Below is a small trained network, with its code and all its weights. Each question gives an input and a class and asks what happens when units are switched off, that is, made to give their printed mean instead of their output.

import numpy as np


def w(rows, s, z=0):
    codes = np.array(rows[::2]) - 128.0
    scale = np.full(codes.shape[1], s)
    scale[-1] = z or s
    return codes * scale


def f(y):
    return y / 2 * (1 + np.tanh(0.7978845608 * (y + 0.044715 * y**3)))


def log_softmax(a):
    a = a - a.max(-1, keepdims=True)
    return a - np.log(np.exp(a).sum(-1, keepdims=True))


def net(x, mask):
    res = np.array(x, float).reshape(1, 8) / 4 @ E
    y = f(res @ A[0][:, :-1].T + A[0][:, -1])
    res = res + np.where(mask, y, B[0][:, -1]) @ B[0][:, :-1]
    return log_softmax(res[-1] @ U[:, :-1].T + U[:, -1])


A, B = {}, {}
E = w([
[130,126,127,129,128,127,131,130],'x0',
[131,128,128,128,125,127,131,130],'x1',
[179,195,113,140,171,217,146,118],'x2',
[129,126,130,127,131,129,128,128],'x3',
[163,146,90,6,127,108,122,110],'x4',
[129,127,132,126,120,131,134,131],'x5',
[85,181,187,117,186,85,223,135],'x6',
[124,131,126,128,127,128,124,128],'x7',
],0.015)
A[0] = w([
[104,208,142,5,173,70,185,117,36],'N0',
[161,127,126,93,150,161,125,125,118],'N1',
[61,180,195,196,169,98,205,136,121],'N2',
[104,108,114,134,152,111,154,135,123],'N3',
[163,117,70,15,101,148,78,125,127],'N4',
[127,122,179,84,109,120,49,105,111],'N5',
[134,124,118,129,113,122,138,109,132],'N6',
[127,98,122,245,82,176,68,124,188],'N7',
[99,118,139,144,124,86,127,112,136],'N8',
[96,70,145,115,83,51,124,137,247],'N9',
[162,207,111,142,144,212,140,126,161],'N10',
[146,150,168,141,120,134,118,126,114],'N11',
],0.018,0.011)
B[0] = w([
[93,44,165,108,154,230,89,191,213],'N0',
[175,143,117,112,107,149,105,154,151],'N1',
[134,220,131,167,129,51,162,96,239],'N2',
[176,137,131,128,111,96,136,156,150],'N3',
[175,145,69,127,92,67,135,68,224],'N4',
[100,109,94,113,139,122,151,109,166],'N5',
[121,149,109,128,97,125,110,144,132],'N6',
[112,82,168,104,147,201,104,198,232],'N7',
[200,152,150,125,119,93,92,153,169],'N8',
[79,102,151,141,130,4,80,129,251],'N9',
[149,149,114,124,133,240,167,104,195],'N10',
[105,109,107,165,145,140,143,118,134],'N11',
],0.025,0.029)
U = w([
[49,48,178,101,114,119,56,240,180],'0',
[126,110,147,102,144,253,157,199,253],'1',
[92,178,162,160,119,60,131,146,11],'2',
[140,226,131,166,148,180,233,102,91],'3',
[99,94,58,84,59,61,105,71,61],'4',
[197,162,48,85,73,179,168,60,92],'5',
],0.0075,0.0034)

Each question gives the input, the list of numbers given to net, and the class t.
The units are the neurons (one row each of A and B). Each row of codes is followed by its name. A weight is (code - 128) times the scale printed after its matrix; where a second scale follows, it is the last column's (A, B and U).
mask holds one flag per neuron, in row order. A switched-off neuron (its flag False) gives its mean, the last column of its row in B, instead of its output. The means were averaged over made-up inputs and are rounded, as every weight is.
A unit's drop is (log p(t) with every unit on - log p(t) with that unit switched off) / (log p(t) with every unit on - log p(t) with every unit switched off).
The circuit of an input: a set's keep is (log p(t) with only the set's units on - log p(t) with every unit switched off) / (log p(t) with every unit on - log p(t) with every unit switched off). Starting from all 12 units, units are removed one at a time, each time the one whose removal leaves the highest keep (on an exact tie, the one counted first), for as long as the keep stays at least 0.8.
circuit, biggest first: the units of the circuit, biggest drop first
unit that matters most: the unit with the biggest drop
top k neurons: the k neurons with the biggest drops, biggest first
drop when u is switched off: that unit's drop, to one decimal
input [-4,-2,-6,4,0,1,4,6], class 2: circuit, biggest first	[N2]
input [-7,2,2,7,0,-3,1,-2], class 3: circuit, biggest first	[N7, N9]
input [-1,-8,0,5,0,-4,4,5], class 2: top 2 neurons	[N7, N2]
input [5,-4,2,-4,-8,4,2,0], class 3: circuit, biggest first	[N2, N9]
input [-2,4,3,-4,1,1,-5,1], class 5: top 2 neurons	[N0, N4]
input [8,3,-6,7,6,-5,0,7], class 4: top 2 neurons	[N4, N7]
input [3,4,-5,0,0,5,4,-7], class 2: top 2 neurons	[N7, N2]
input [-8,-3,-1,5,-7,4,1,0], class 2: top 2 neurons	[N2, N0]
input [6,-2,2,-2,8,4,-3,-3], class 5: top 2 neurons	[N9, N4]
input [1,-2,5,3,3,-8,1,-6], class 1: top 2 neurons	[N2, N0]
input [3,7,2,8,5,-7,2,3], class 1: top 2 neurons	[N0, N9]
input [7,8,5,0,0,7,-2,0], class 1: top 2 neurons	[N2, N4]
input [-6,-3,6,4,0,4,4,-7], class 3: top 2 neurons	[N7, N2]
input [0,2,3,-4,3,2,3,0], class 1: unit that matters most	N9
input [-3,-2,-3,6,4,-8,0,-1], class 4: top 2 neurons	[N7, N4]
input [8,4,6,-8,-8,-2,0,-8], class 1: top 2 neurons	[N7, N4]
input [8,6,4,7,-7,7,-4,-4], class 1: drop when N5 is switched off	0.0
input [-5,-7,8,5,-1,-6,8,-5], class 3: drop when N2 is switched off	5.9
input [1,-1,-1,1,-8,-3,5,-7], class 2: drop when N2 is switched off	0.1
input [5,7,8,-1,8,2,-1,-2], class 5: unit that matters most	N4
